Here is a tiny trained network, its code and every weight. The questions are about switching its units off for an input and a class, where a switched-off unit gives its printed mean instead of its output.

import numpy as np


def w(rows, s, z=0):
    codes = np.array(rows[::2]) - 128.0
    scale = np.full(codes.shape[1], s)
    scale[-1] = z or s
    return codes * scale


def norm(h):
    return h / np.sqrt((h * h).mean(-1, keepdims=True) + 1e-5)


def f(y):
    return y / 2 * (1 + np.tanh(0.7978845608 * (y + 0.044715 * y**3)))


def log_softmax(a):
    a = a - a.max(-1, keepdims=True)
    return a - np.log(np.exp(a).sum(-1, keepdims=True))


def net(x, mask):
    res = np.array(x, float).reshape(1, 4) / 4 @ E
    u = 0
    for l in range(2):
        y = f(norm(res) @ A[l][:, :-1].T + A[l][:, -1])
        res = res + np.where(mask[u : u + 13], y, B[l][:, -1]) @ B[l][:, :-1]
        u += 13
    return log_softmax(norm(res)[-1] @ U[:, :-1].T + U[:, -1])


A, B = {}, {}
E = w([
[65,206,24,105,56,146,148,136,28,140,113],'x0',
[135,161,169,254,57,101,92,193,195,127,154],'x1',
[140,201,127,193,33,40,79,82,106,109,87],'x2',
[192,96,160,187,64,130,113,110,112,118,216],'x3',
],0.0048)
A[0] = w([
[186,171,102,191,41,67,117,144,196,109,87,75],'0.n1',
[188,101,203,141,177,127,108,131,201,115,93,13],'0.n2',
[200,108,150,199,204,174,113,110,147,109,160,34],'0.n3',
[172,119,88,87,154,112,123,24,89,124,105,57],'0.n4',
[61,232,95,77,88,153,161,147,42,189,43,8],'0.n5',
[108,95,116,162,114,168,136,105,115,202,206,92],'0.n6',
[123,113,200,174,73,139,124,149,135,185,120,105],'0.n7',
[138,71,127,99,123,97,123,77,62,110,128,7],'0.n8',
[140,54,146,86,201,153,159,156,197,170,159,118],'0.n9',
[154,86,141,100,180,139,123,173,109,153,92,25],'0.n10',
[108,132,74,2,184,176,143,134,155,146,133,57],'0.n11',
[143,85,122,49,94,78,82,69,85,145,143,3],'0.n12',
[124,164,77,107,73,107,164,63,105,93,141,175],'0.n13',
],0.0054,0.0018)
B[0] = w([
[123,85,157,171,28,181,153,189,99,188,52,254],'0.n1',
[161,61,47,108,131,48,30,42,171,119,231,218],'0.n2',
[44,167,51,89,157,136,69,79,146,96,152,183],'0.n3',
[233,164,126,165,121,117,143,108,22,106,135,165],'0.n4',
[50,123,11,118,206,59,13,83,230,49,154,240],'0.n5',
[110,144,204,90,147,59,176,138,159,76,186,154],'0.n6',
[117,204,173,137,173,74,121,95,174,189,109,176],'0.n7',
[164,153,143,138,207,81,87,164,96,154,77,136],'0.n8',
[87,8,134,21,137,140,134,84,92,155,152,237],'0.n9',
[37,58,157,164,145,164,159,76,110,172,172,145],'0.n10',
[100,132,179,200,1,187,171,204,147,162,46,211],'0.n11',
[160,111,158,145,153,82,91,91,73,66,63,142],'0.n12',
[188,86,148,151,218,138,121,102,220,132,93,189],'0.n13',
],0.0045,0.0047)
A[1] = w([
[154,151,138,114,145,121,154,196,139,132,203,34],'1.n1',
[101,79,198,88,135,202,172,156,110,147,91,3],'1.n2',
[74,155,124,115,156,115,116,151,143,146,162,128],'1.n3',
[137,136,127,102,141,60,125,192,158,66,137,87],'1.n4',
[131,148,144,87,124,124,188,99,116,99,233,120],'1.n5',
[143,206,123,163,102,73,103,43,180,83,190,99],'1.n6',
[92,104,110,122,133,150,123,194,205,156,138,142],'1.n7',
[199,174,131,118,132,103,134,86,61,91,72,64],'1.n8',
[183,182,151,140,131,85,114,98,99,137,117,104],'1.n9',
[62,208,2,124,159,141,103,120,142,106,116,17],'1.n10',
[122,144,145,210,34,123,103,143,152,171,110,61],'1.n11',
[96,149,82,122,180,89,128,166,153,100,58,95],'1.n12',
[79,157,203,81,141,185,191,125,115,153,187,125],'1.n13',
],0.0064,0.0026)
B[1] = w([
[165,155,155,121,124,118,191,101,134,61,191,122],'1.n1',
[91,123,162,100,96,175,169,151,90,219,101,161],'1.n2',
[143,155,90,131,167,86,117,119,85,111,99,153],'1.n3',
[72,164,135,112,82,186,127,132,110,120,165,134],'1.n4',
[143,205,125,192,124,83,144,159,194,108,170,153],'1.n5',
[92,143,104,96,126,181,185,167,90,137,76,218],'1.n6',
[195,119,132,128,117,112,115,91,69,113,113,208],'1.n7',
[155,139,162,151,188,165,102,160,108,71,152,159],'1.n8',
[193,150,153,149,135,151,151,145,112,138,80,157],'1.n9',
[47,100,48,143,95,133,123,73,137,2,122,216],'1.n10',
[85,143,133,120,141,76,103,197,165,232,82,254],'1.n11',
[122,134,83,122,70,164,147,141,139,85,168,181],'1.n12',
[143,243,132,143,92,181,202,131,71,124,108,165],'1.n13',
],0.0062,0.0051)
U = w([
[167,216,155,150,118,125,194,164,138,102,210,2],'0',
[106,79,159,65,126,206,218,140,73,219,104,81],'1',
[148,54,141,82,178,84,84,71,176,146,220,198],'2',
[74,141,27,128,114,138,123,122,124,41,94,232],'3',
[248,144,162,156,192,134,108,121,66,74,86,45],'4',
[138,152,157,169,93,78,106,202,170,248,79,201],'5',
],0.011,0.0013)

Each question gives the input, the list of numbers given to net, and the class t.
The units are the neurons (one row each of A and B). Each row of codes is followed by its name. A weight is (code - 128) times the scale printed after its matrix; where a second scale follows, it is the last column's (A, B and U).
mask holds one flag per neuron, layer by layer. A switched-off neuron (its flag False) gives its mean, the last column of its row in B, instead of its output. The means were averaged over made-up inputs and are rounded, as every weight is.
A unit's drop is (log p(t) with every unit on - log p(t) with that unit switched off) / (log p(t) with every unit on - log p(t) with every unit switched off).
The circuit of an input: a set's keep is (log p(t) with only the set's units on - log p(t) with every unit switched off) / (log p(t) with every unit on - log p(t) with every unit switched off). Starting from the 12 units with the biggest drops (on a tie, the unit counted first), units are removed one at a time, each time the one whose removal leaves the highest keep (on an exact tie, the one counted first), for as long as the keep stays at least 0.8.
units of the circuit, in order: the units of the circuit, biggest drop first
unit that matters most: the unit with the biggest drop
top k neurons: the k neurons with the biggest drops, biggest first
top k neurons in layer l: the k neurons of layer l with the biggest drops, biggest first
drop of u: that unit's drop, to one decimal
input [-8,-2,7,3], class 5: units of the circuit, in order -> 1.n6; 1.n10
input [-3,-8,6,-6], class 4: units of the circuit, in order -> 0.n4; 1.n8
input [-5,8,-5,5], class 2: units of the circuit, in order -> 0.n2; 0.n11
input [2,1,-3,-1], class 1: units of the circuit, in order -> 0.n2
input [-3,-6,6,-5], class 4: units of the circuit, in order -> 0.n4; 1.n8
input [0,0,5,-2], class 5: top 3 neurons -> 0.n1; 0.n3; 1.n11
input [5,4,-1,2], class 5: top 2 neurons -> 1.n11; 0.n1
input [0,-5,6,-2], class 4: top 2 neurons in layer 1 -> 1.n8; 1.n9
input [3,7,-5,4], class 0: units of the circuit, in order -> 0.n6; 1.n1
input [-1,5,-4,0], class 2: top 2 neurons -> 0.n2; 0.n9
input [-6,-4,3,-5], class 2: top 2 neurons -> 0.n2; 0.n1
input [-3,6,-4,-5], class 2: drop of 0.n2 -> 0.4
input [-4,-8,0,7], class 4: drop of 1.n11 -> 0.1
input [2,-1,4,7], class 5: unit that matters most -> 1.n11
input [-1,-4,8,7], class 4: drop of 0.n12 -> 0.2
input [-5,5,-3,2], class 2: drop of 1.n6 -> 0.0
